Rows and roughly how far along a hidden order each lies, from 0 to 20
In the rows, zero is written as 128.
[ 99 117  92 121 116 128 141 153 146 147 108 109 200 130 136 124 119 203
  52 164 128 160 121  94 100 150 129 128] | 17
[195 146 198  89 126 160 116 151 161 112 142 151 108 150 195  94 128 183
 140 149 132  92 121 124 173 132 154 128] | 1
[ 88 117  91 128 116 125 145 183 140 154 100 114 212 127 130 119 117 195
  50 169 132 173 121  89  90 153 126 123] | 19
[108 155 133 143 119 104 117  90 132 145 144 137  99 122  55 120 146 110
  73 126 106 175 122 139  62 169 131 179] | 5
[ 85 127 113 149 111  56 124 157 120 134 103 144 141 124 190 118 167 144
 148 105 152 111 143 135 187 128 123 175] | 14
[ 63 123 152 132 120 126 121  97 134 163 119  63 158 124 119  78 114  77
 126 164  69  89 140 125 244  82 162 122] | 0
[104 121 119 116 114 137 135 190 143 144 113 124 186 142 148 116 121 199
  41 155 138 165 123 102 114 152 140 127] | 13
[153 165 178  78 120 151 128 184 165 133 123 153  93 143 144 171 110 205
  65 180 127 174 120 139 107 178 148 112] | 7
[102 122 102 117 117 139 145 187 142 148 101 120 191 128 160 116 116 193
  46 172 130 171 119 100 103 151 122 120] | 17
[ 72 101 100 169 107  32 118 152 128 135 106 122 172 135 194 120 180 135
 130  89 167  96 152 119 181 133 129 177] | 13
[131 176 144 127 118 118 138 191 119 120 158 151  56 126 117 220 107 141
 138  73 158 173 133 113 118 134 140 104] | 15
[139 141 179 130 134  84 138 202 114 127 145 154 109 121  94 210 111 167
  50 127 101 166 128 141 141 164 138 151] | 9
[131 148 135 136 118  89 129 204 115 125 152 120  77 126  94 209 104 118
 108 105 119 163 129 116 137 141 135 110] | 10
[ 74 128 149 134 114  90 121 149 134 149 111 121 104 129 146 138 142 126
 110 125 130 129 143 142 181 131 143 144] | 8
[161 136 144 117 119 144 127 174 152 120 126 126 176 140 170 117 128 171
 129 162 133 109 120 111 122 137 146 126] | 7
[123 143 133 142 122  83 135 196 113 123 157 123  92 127 120 183 110 113
 127  85 130 139 133 108 143 122 135 115] | 11
[ 86 125 166 141 118 117 118 129 134 162 118  75 168 125 125  87 131  70
 137 139  78  94 140 125 224  85 159 127] | 1
[111 126 105 103 124 121 145  92 114 136 140 169  68 154 145 124  98 115
  84 141 118 144 119 136 118 158 117 154] | 10
[ 77 125 142 140 114  93 123 134 134 153 115 111 129 130 153 122 136 119
 118 116 115 123 142 135 197 120 147 149] | 7
[170 121 149 155 132  72 138 205 106 119 142 134 180 103 108 168 132 139
  78 136 100 120 122 119 160 119 124 156] | 8
[185 134 166 123 116 128 110 173 172 112 144 131 178 155 184 101 163 177
 135 146 136  77 126 102 156 127 157 128] | 2
[154 102  83 142 116 105 132 124 115 112 142 148 160 143 136 153 144  86
  99 137 111 111 111  91  99 142 112 157] | 13
[130 145 151 128 127 103 132 216 111 121 150 121  59 118  79 207  96 118
  84 134  99 172 119 132 137 147 130 105] | 7
[ 59  99  72 134 115 122 156 190 126 159  94  97 242 118 129  94 114 187
  47 170 134 164 118  83  99 145 121 135] | 20
[133 109 100 109 121 126 140 104 113 127 139 161 116 143 142 143 113 100
  97 142 113 118 111 120 114 151 109 159] | 13

[120  87 124 145 168 131 115 126 195 143 110 147 179 129 155 102 113 185
 143 114 167] | 16
[159 125 145 159 170 122 126 209 199 169 111 110 180 124 139 131 150 178
 142 113 156] | 8
[164 160 138 132 109 118 146 224 125 158 112 108 150 135 109 167 165  90
 106 122 109] | 1
[167 158 139 132 109 119 143 224 135 156 113 106 149 135 109 165 165  93
 108 122 111] | 2
[102  64 130 155 158 136 134 107 194 145 106 159 154 133 174  87  87 219
 152 121 170] | 19
[170 162 139 130 104 118 145 240 122 157 114 106 152 136 107 162 162  91
 109 119 110] | 1
[145 132 137 146 159 124 117 163 164 149 125 111 161 122 131 131 145 156
 139 118 146] | 9
[152 151 135 137 128 122 138 212 118 147 113 104 144 133 110 163 161 113
 122 133 111] | 3
[145 143 141 152 146 121 138 221 144 166 110 107 162 128 122 151 159 150
 133 128 124] | 4
[150 137 143 148 158 124 119 180 175 157 122 108 162 121 131 133 148 155
 138 117 147] | 9
[161 157 137 140 124 120 141 221 117 160 111 107 147 133 109 162 160 111
 115 128 116] | 2
[138 115 135 147 173 127 111 159 199 152 115 127 189 124 146 117 132 180
 141 107 167] | 13
[107  53 136 161 158 137 144  92 203 154 104 162 147 131 185  80  81 232
 158 120 173] | 20
[147 126 139 147 155 124 116 169 179 147 124 116 163 121 133 130 143 156
 138 119 151] | 10
[148 125 138 146 168 126 115 165 182 141 123 117 170 121 137 125 141 155
 140 115 156] | 10
[163 154 139 136 123 119 145 241 127 165 110 104 152 135 111 166 158 104
 116 121 115] | 2
[142 128 136 139 163 125 108 151 178 138 125 116 171 121 135 123 138 146
 137 115 156] | 11
[161 156 137 137 121 119 142 220 120 155 111 107 145 134 108 162 163 107
 114 128 113] | 2
[169 167 138 111  84 118 145 220 108 145 121 107 144 137 101 175 159  61
  93 113 103] | 0
[103  53 140 172 162 137 151 117 211 160 103 162 153 131 186  81  76 247
 159 117 177] | 20
[171 178 140 112  77 117 145 224 108 142 124 108 147 137  99 176 161  58
  87 109 103] | 0
[123  80 130 151 174 131 118 145 189 153 102 146 187 130 164  99 112 201
 145 108 179] | 16
[149 115 138 145 168 125 111 163 200 148 121 122 178 123 145 118 135 167
 140 108 162] | 12
[149 138 138 153 149 123 122 172 168 154 120 109 159 123 126 140 150 155
 138 123 140] | 8
[155 145 137 147 138 122 136 205 139 158 112 102 145 128 115 155 159 127
 133 131 122] | 4
[155 139 141 149 158 124 123 183 163 158 118 105 160 123 130 142 154 155
 139 122 141] | 7
[151 141 139 149 153 123 132 219 145 157 115 106 149 126 119 148 157 122
 135 131 128] | 5
[175 171 143 115  82 116 147 238 131 149 121 106 153 138 103 174 160  68
  92 106 110] | 0
[151 146 137 145 146 122 133 207 136 151 116 105 145 125 118 148 156 138
 135 131 126] | 5
[145 120 138 144 165 124 116 159 182 148 124 115 169 121 138 116 142 161
 141 115 149] | 10
[122  83 128 145 169 131 119 144 205 149 107 136 183 129 159 102 113 190
 144 108 177] | 16
[123  94 125 141 171 129 110 130 187 143 115 138 177 127 154 106 124 176
 142 110 169] | 15

Next part:
[119 162 130 106 137 164 107 130 133 103 108 114  98 112 151 130 108 103
 148  98 134 109 134 150 146 137  97 158  86 143 111 150 102 155  85 132
 138 121 154 179 124 136 126  81 167  94 159 136 123 147 127 125 147 144
 132 134 145 143 132 119 128 104 122 119  62 145 122  82 145 108 165 143
 100 107  83 149  80 134 128 151 140 157 125 167] | 0
[125 138 119  87 113 215 101 105 144  96 159 119 132 113 128 138 140  98
 135 151 154 121 115 213 133 109 115 209 120 147 101 167 127 227 106 115
 154 118 144 183  91  84 153  50 154  68 151 157 147 188 133 116 155 165
 130 135 104  98 136 112 152  99  91 127  65 178 139 133  99 137 141 121
 120 118 115 119 122 167 121 132 137 205  82 112] | 5
[112 139 116 128  91 191 119 121 132  40 127 122 123 119 163 148  93 138
 153 128  99  68 106 151 151 141  96 181  56 139  98 150 181 142 103 140
 151 140 135 183 133 116 136 128 165 117 151 167 198 145 140 109 140 129
 138 162  46 192 116 113  90  63 182 207  54 135 131  99 159  86 153 137
  77 108  86 125  88 111 131 139 137 138 178 173] | 3
[ 80 122 126 107 117 206 123  94 158 123 145 128 134 111 136 157 127 106
 133 174 148 134 118 225 123 103 122 206 102 135  97 158 133 232 123 116
 118 116 157 177 103  69 147  22 149  74 168 122 163 170 148 124 139 162
 135 151  81  84 136 117 165 103  79 116  63 151 141 143  99 157 127 137
 152 134 140 118 138 180 123 115  73 249 106 139] | 20
[104 141 123 102 151 144 127 115 139 153 138 100 123  99 109 154 145 115
 117 158 150 147 151 166 118 130 132 152 124 129 126 138  94 201 145 126
 139 107 146 148 111  81 134  72 146  99 169 108 130 139 134 123 145 137
 137 135 134  69 121 132 160 123 106  91 140 141 137 155 106 156 118 119
 142 141 150 112 127 169 119 122  72 182 107 125] | 6
[111 155 135 127 163 100 107 121 133 154 112  99 119 107 120 139 135 130
 126 134 136 150 169 104 147 114 127 109 119 124 130 107  95 121 139 126
 121 111 137 134 148 127 123 104 146 142 144  96 115 110 142 136 142 117
 134 133 135 100 131 131 143 145 135  99 134 111 124 143 133 142 111 138
 154 134 118 131 127 140 127 121  98 133 125 156] | 2
[ 98 121 117 112 124 189  95 115 164 160 149  87 143 102 111 166 145  99
 104 179 158 153 125 227 132  88 150 171 115 127  93 147 107 234 130  86
 128 112 157 149  86  68 158  47 157  88 163 154 120 160 148 123 151 150
 146 141 132  69 152 116 179 134  77 116 136 139 160 165 104 144 128 121
 184 123 135 114 143 178 119 105 111 218  96 101] | 4
[133 145 115  79 102 203 108 116 139  73 158 129 132 115 127 130 116 102
 142 134 145 118 106 181 123 118 111 212 119 157 117 173 142 201  99 134
 157 107 124 175  94  93 141  93 167  68 149 175 165 176 119 109 144 151
 126 137  88 122 135 110 128  91  96 158  71 170 135 127 122 120 157 117
  94 115 105 116 107 150 119 115 174 175  94 102] | 1
[128 146 154 125 179  78 113 133 139 166 118  96 113 108 109 131 145 104
 121 134 153 178 165 121 145 120 143  89 130 120 133 116  66 128 114 116
 113 105 140 118 126 121 119 104 140 130 151  88 114 103 137 132 135 116
 138 126 172  74 135 134 159 159 113  89 155  80 121 146 129 134 127 135
 164 129 119 139 124 138 123 118 123 128 109 143] | 1
[ 98 108 108  97 126 205 182 117 143 165 171 131 136 108 113 127 141 105
 110 171 167 180 120 206  98  99 151 167 161 145 133 167 115 253 164  95
 132 129 148 135  81  71 136  44 125  85 116 120 124 146 130 126  96 167
 143 109 144  50 168 143 143 126  41  80 164 172 139 168  98 174 127 106
 142 136 194 118 150 198  92  83 108 226  63  94] | 11

Part 4:
[132 131 105 164 108 185 152 126 148 128 129 105 138 118 102 121 145 105
 111 132  94 133 108 116  94 125 118 127 130 134 128  84 165 103 145 155
  81  86 138 143 124 125 147 149 108 124 136 149 114 120 129 113 145 121
  99 126 127 114 115 187 136 142 132 147 113 121  99 104 152 165 104  97
 154 121] | 5
[140 131 119 139 118 130 141 109 145 123 131 130 123 122  88 126 134 180
 114 119 137 129 113 120 121 143 119 122 132 144 102  92 130 118 118 126
  79  98 159 124 121 152 165 129 156 165 119 133 124 120 126 117 143 120
 135 117 121 126 133 148 139  86 149 137 116 151  82 107 151 144 139 124
 154 123] | 11
[116 146 101 162 107 159 149 100 166 142 131 122 124 109  69 116 143 137
 110 123 119 125 107 125  81 131 118 135 133 105  97  90 147  97 150 165
  73  79 152 123 121 158 170 139 101 152 138 155 118 131 132 117 139 112
 108 109 130 133 122 170 148 121 116 139 108 145  74 113 144 162 119  97
 161 121] | 6
[110 121 111 132 127 140 170 107 156 121 139 130 136 122  89 127 103 251
  80 103 157 130  73 122  80 137 108 130 126 142  70  22 161  62 129  89
  37  56 218 105 105 165 181 144 197 182 100 141 133 131 116  73 128 100
 138 129 122 138 137 154 146  60 140 119  91 174  68  85 160 142 174 156
 173 118] | 18
[120 124 110 155 122 201 166 135 139 129 128 102 153 137 130 128 114 128
  97 128  96 137  76 114  85 121 113 138 124 143 116  60 182  85 158 136
  74  58 161 144 122 133 155 152 136 130 128 152 122 127 127  90 140 109
  96 135 129 117 112 179 135 138  88 126 101 145  79  99 148 158 116 122
 145 122] | 9
[132 149  95 156 114 171 143 102 162 170 120 104 157 104  23 145 106 158
  89 104 130 124  84 101  32 140 136 119 130  98  40  58 180  84 198 179
  18  26 180 111 135 145 196 143 125 143 117 180  99 129 126 107 140 141
 111 104 153 132  96 170 146 109 139  93  79 165  22  93 141 174 117 122
 133 108] | 17
[125 126 121 133 125 150 137 130 129 125 127 116 136 134 124 130 128 127
 118 127 120 131 120 115 123 127 126 122 127 134 132 105 146 117 140 133
 103 117 133 135 129 127 138 132 141 134 129 137 122 122 125 125 133 131
 120 128 129 119 109 142 128 127 130 130 120 132 107 122 131 135 124 118
 124 127] | 11
[119 124 111 139 122 181 143 139 132 133 119  98 152 124 100 142 110 129
 102 121 112 134  89  94  87 137 127 106 126 114 107  72 169 103 170 153
  61  69 146 142 135 121 167 151 139 132 124 151 100 111 123 112 131 139
  97 128 137 102 105 155 128 125 120 108  93 135  70  90 146 158 121 114
 120 119] | 16
[141 154  71 177  93 169 141  79 192 153 124 101 155 116   1 130 159 150
 100 117 112 126 100  91  53 152 127 105 139  75  59  70 161  88 176 211
   4  46 161 128 131 159 219 134 109 173 128 165  81 107 139 133 165 136
  92  84 139 100 104 208 154  93 119 129  85 143   1  81 176 199 112  67
 152 112] | 9
[134 133  94 147 119 188 140 120 154 154 116  85 159 134  30 153 100 160
  80 109 101 133  79  78  47 148 136  94 128  86  57  37 195  82 202 172
   4  14 180 130 139 133 209 154 157 140 112 174  75 105 119 108 138 155
  96 109 151  93  89 172 139  93 118  91  66 163   6  63 164 183 127 114
 114 109] | 20
[127 121 117 128 129 142 138 128 133 117 128 120 133 139 114 127 124 159
 113 123 126 132 105 105 114 131 117 119 129 143 125  84 138 110 122 116
  96 104 149 133 122 134 161 137 132 149 121 136 121 119 115 111 135 124
 117 131 122 112 127 145 132 103 105 134 111 141  97 104 141 137 140 129
 136 125] | 12
[120 143  76 204  84 216 176 100 181 128 135  99 133 101  56 106 176 116
  97 132  79 134  78 105  60 128 104 133 135 144 114  55 180  78 149 184
  41  38 162 146 115 152 176 156 100 158 148 164 108 120 136 103 151 101
  82 112 119 106 117 240 153 134  85 167  99 125  27  96 175 198  91  69
 181 119] | 0
[130 127 126 125 123 128 120 127 131 121 123 121 149 123 101 131 140 120
 136 129 119 130 131 109 132 138 130 104 130 127 135 123 124 136 128 143
 120 123 120 143 131 123 145 128 120 141 128 127 113 113 126 141 118 141
 113 128 127 100 123 137 127 116 131 133 124 114 114 116 136 135 125 113
 119 130] | 10
[123 132 108 162 107 178 156 117 150 125 133 112 138 118  94 116 150 125
 110 133 102 133 100 119  96 125 112 131 130 133 123  88 152 103 140 153
  83  57 144 141 120 140 147 143 123 141 138 152 125 123 127 111 154 118
  96 121 121 112 122 182 139 131  80 138 111 138  86 109 150 162 106 103
 158 124] | 4
